Here is a tiny trained network, its code and every weight. The questions are about switching its units off for an input and a class, where a switched-off unit gives its printed mean instead of its output.

import numpy as np


def w(rows, s, z=0):
    codes = np.array(rows[::2]) - 128.0
    scale = np.full(codes.shape[1], s)
    scale[-1] = z or s
    return codes * scale


def norm(h):
    return h / np.sqrt((h * h).mean(-1, keepdims=True) + 1e-5)


def f(y):
    return np.maximum(y, 0)


def log_softmax(a):
    a = a - a.max(-1, keepdims=True)
    return a - np.log(np.exp(a).sum(-1, keepdims=True))


def net(x, mask):
    res = np.array(x, float).reshape(1, 4) / 4 @ E
    u = 0
    for l in range(3):
        y = f(norm(res) @ A[l][:, :-1].T + A[l][:, -1])
        res = res + np.where(mask[u : u + 8], y, B[l][:, -1]) @ B[l][:, :-1]
        u += 8
    return log_softmax(norm(res)[-1] @ U[:, :-1].T + U[:, -1])


A, B = {}, {}
E = w([
[65,115,131,200,73],'x0',
[191,79,90,254,200],'x1',
[179,204,144,164,103],'x2',
[158,120,41,109,76],'x3',
],0.0088)
A[0] = w([
[82,16,103,106,179,57],'0.n0',
[210,101,2,118,68,5],'0.n1',
[176,95,68,192,173,81],'0.n2',
[124,132,208,163,188,2],'0.n3',
[214,247,147,187,91,17],'0.n4',
[232,141,121,62,228,12],'0.n5',
[136,119,226,142,198,63],'0.n6',
[77,119,131,239,68,38],'0.n7',
],0.017,0.0042)
B[0] = w([
[175,100,45,35,210,228],'0.n0',
[42,196,113,166,182,240],'0.n1',
[183,118,251,138,129,255],'0.n2',
[81,155,136,155,187,182],'0.n3',
[164,71,60,21,219,228],'0.n4',
[91,75,69,166,3,229],'0.n5',
[79,168,99,159,155,203],'0.n6',
[111,107,59,160,36,243],'0.n7',
],0.024,0.009)
A[1] = w([
[124,219,212,14,71,194],'1.n0',
[55,168,121,155,181,99],'1.n1',
[138,141,120,181,169,93],'1.n2',
[136,214,118,38,48,93],'1.n3',
[180,110,215,157,110,64],'1.n4',
[28,255,114,175,181,4],'1.n5',
[136,107,87,155,60,74],'1.n6',
[101,46,93,155,36,4],'1.n7',
],0.016,0.002)
B[1] = w([
[199,253,192,91,114,167],'1.n0',
[77,132,134,181,164,221],'1.n1',
[119,158,139,162,142,168],'1.n2',
[198,187,137,203,161,186],'1.n3',
[124,142,193,132,106,157],'1.n4',
[20,71,174,199,184,255],'1.n5',
[124,134,102,163,63,207],'1.n6',
[164,176,78,145,36,248],'1.n7',
],0.023,0.0094)
A[2] = w([
[166,73,175,113,79,101],'2.n0',
[30,161,180,90,108,212],'2.n1',
[132,147,70,30,217,165],'2.n2',
[179,95,219,92,99,72],'2.n3',
[128,46,102,7,173,37],'2.n4',
[203,153,255,186,123,71],'2.n5',
[219,74,184,237,135,2],'2.n6',
[118,155,154,92,158,122],'2.n7',
],0.015,0.0021)
B[2] = w([
[138,105,159,206,139,155],'2.n0',
[147,145,82,166,200,200],'2.n1',
[187,52,125,148,150,254],'2.n2',
[167,102,160,195,111,158],'2.n3',
[220,85,113,71,140,213],'2.n4',
[201,135,222,109,111,219],'2.n5',
[136,254,144,96,123,198],'2.n6',
[157,107,119,127,126,163],'2.n7',
],0.024,0.007)
U = w([
[79,130,117,181,206,217],'0',
[151,155,23,146,6,146],'1',
[254,70,75,47,173,161],'2',
[218,217,246,112,135,180],'3',
[160,81,137,119,107,177],'4',
[105,121,170,23,103,31],'5',
[91,64,221,22,63,2],'6',
[105,63,220,32,53,6],'7',
],0.013,0.0074)

Each question gives the input, the list of numbers given to net, and the class t.
The units are the neurons (one row each of A and B). Each row of codes is followed by its name. A weight is (code - 128) times the scale printed after its matrix; where a second scale follows, it is the last column's (A, B and U).
mask holds one flag per neuron, layer by layer. A switched-off neuron (its flag False) gives its mean, the last column of its row in B, instead of its output. The means were averaged over made-up inputs and are rounded, as every weight is.
A unit's drop is (log p(t) with every unit on - log p(t) with that unit switched off) / (log p(t) with every unit on - log p(t) with every unit switched off).
The circuit of an input: a set's keep is (log p(t) with only the set's units on - log p(t) with every unit switched off) / (log p(t) with every unit on - log p(t) with every unit switched off). Starting from the 12 units with the biggest drops (on a tie, the unit counted first), units are removed one at a time, each time the one whose removal leaves the highest keep (on an exact tie, the one counted first), for as long as the keep stays at least 0.8.
units of the circuit, in order: the units of the circuit, biggest drop first
unit that matters most: the unit with the biggest drop
k most important neurons: the k neurons with the biggest drops, biggest first
k most important neurons of layer l: the k neurons of layer l with the biggest drops, biggest first
input [-6,-8,2,3], class 3: units of the circuit, in order => (1.n0)
input [6,7,-3,-1], class 3: 2 most important neurons => (0.n2, 0.n5)
input [-7,-6,-2,-6], class 1: 4 most important neurons => (0.n5, 0.n1, 0.n2, 1.n7)
input [2,-8,-6,7], class 3: 4 most important neurons => (0.n4, 0.n5, 0.n7, 0.n6)
input [8,7,-1,5], class 1: 2 most important neurons => (0.n7, 1.n7)
input [8,7,-3,4], class 1: 2 most important neurons => (0.n7, 1.n7)
input [0,-7,7,3], class 2: 2 most important neurons => (0.n4, 0.n2)
input [1,1,8,8], class 0: 3 most important neurons => (0.n1, 0.n0, 1.n5)
input [2,8,-5,0], class 3: 2 most important neurons of layer 0 => (0.n2, 0.n4)
input [-5,-5,-7,7], class 0: 2 most important neurons => (0.n1, 0.n4)
input [-6,-2,8,1], class 2: 2 most important neurons => (0.n4, 0.n7)
input [-8,8,8,-2], class 1: 2 most important neurons => (0.n5, 0.n0)
input [-3,-3,-7,7], class 0: 4 most important neurons => (0.n1, 0.n4, 1.n5, 1.n1)
input [0,4,4,-3], class 2: units of the circuit, in order => (0.n4)
input [-8,-1,-7,0], class 1: 2 most important neurons of layer 0 => (0.n5, 0.n4)
input [4,4,5,3], class 2: 2 most important neurons => (0.n4, 0.n5)
input [4,6,1,-4], class 3: units of the circuit, in order => (0.n2, 2.n6)
input [6,-7,-8,8], class 0: 2 most important neurons of layer 2 => (2.n4, 2.n5)
input [6,-7,8,-5], class 2: units of the circuit, in order => (0.n4, 0.n1)
input [7,1,8,5], class 2: unit that matters most => 0.n4
input [-1,-8,6,-2], class 3: 3 most important neurons => (0.n0, 1.n0, 1.n3)
input [-5,-3,5,5], class 0: 3 most important neurons of layer 0 => (0.n1, 0.n0, 0.n7)
input [4,-8,-7,2], class 3: 4 most important neurons of layer 0 => (0.n4, 0.n5, 0.n7, 0.n1)
input [-3,4,0,-3], class 3: 2 most important neurons of layer 2 => (2.n6, 2.n5)
input [-7,-3,6,3], class 1: 2 most important neurons of layer 0 => (0.n5, 0.n0)
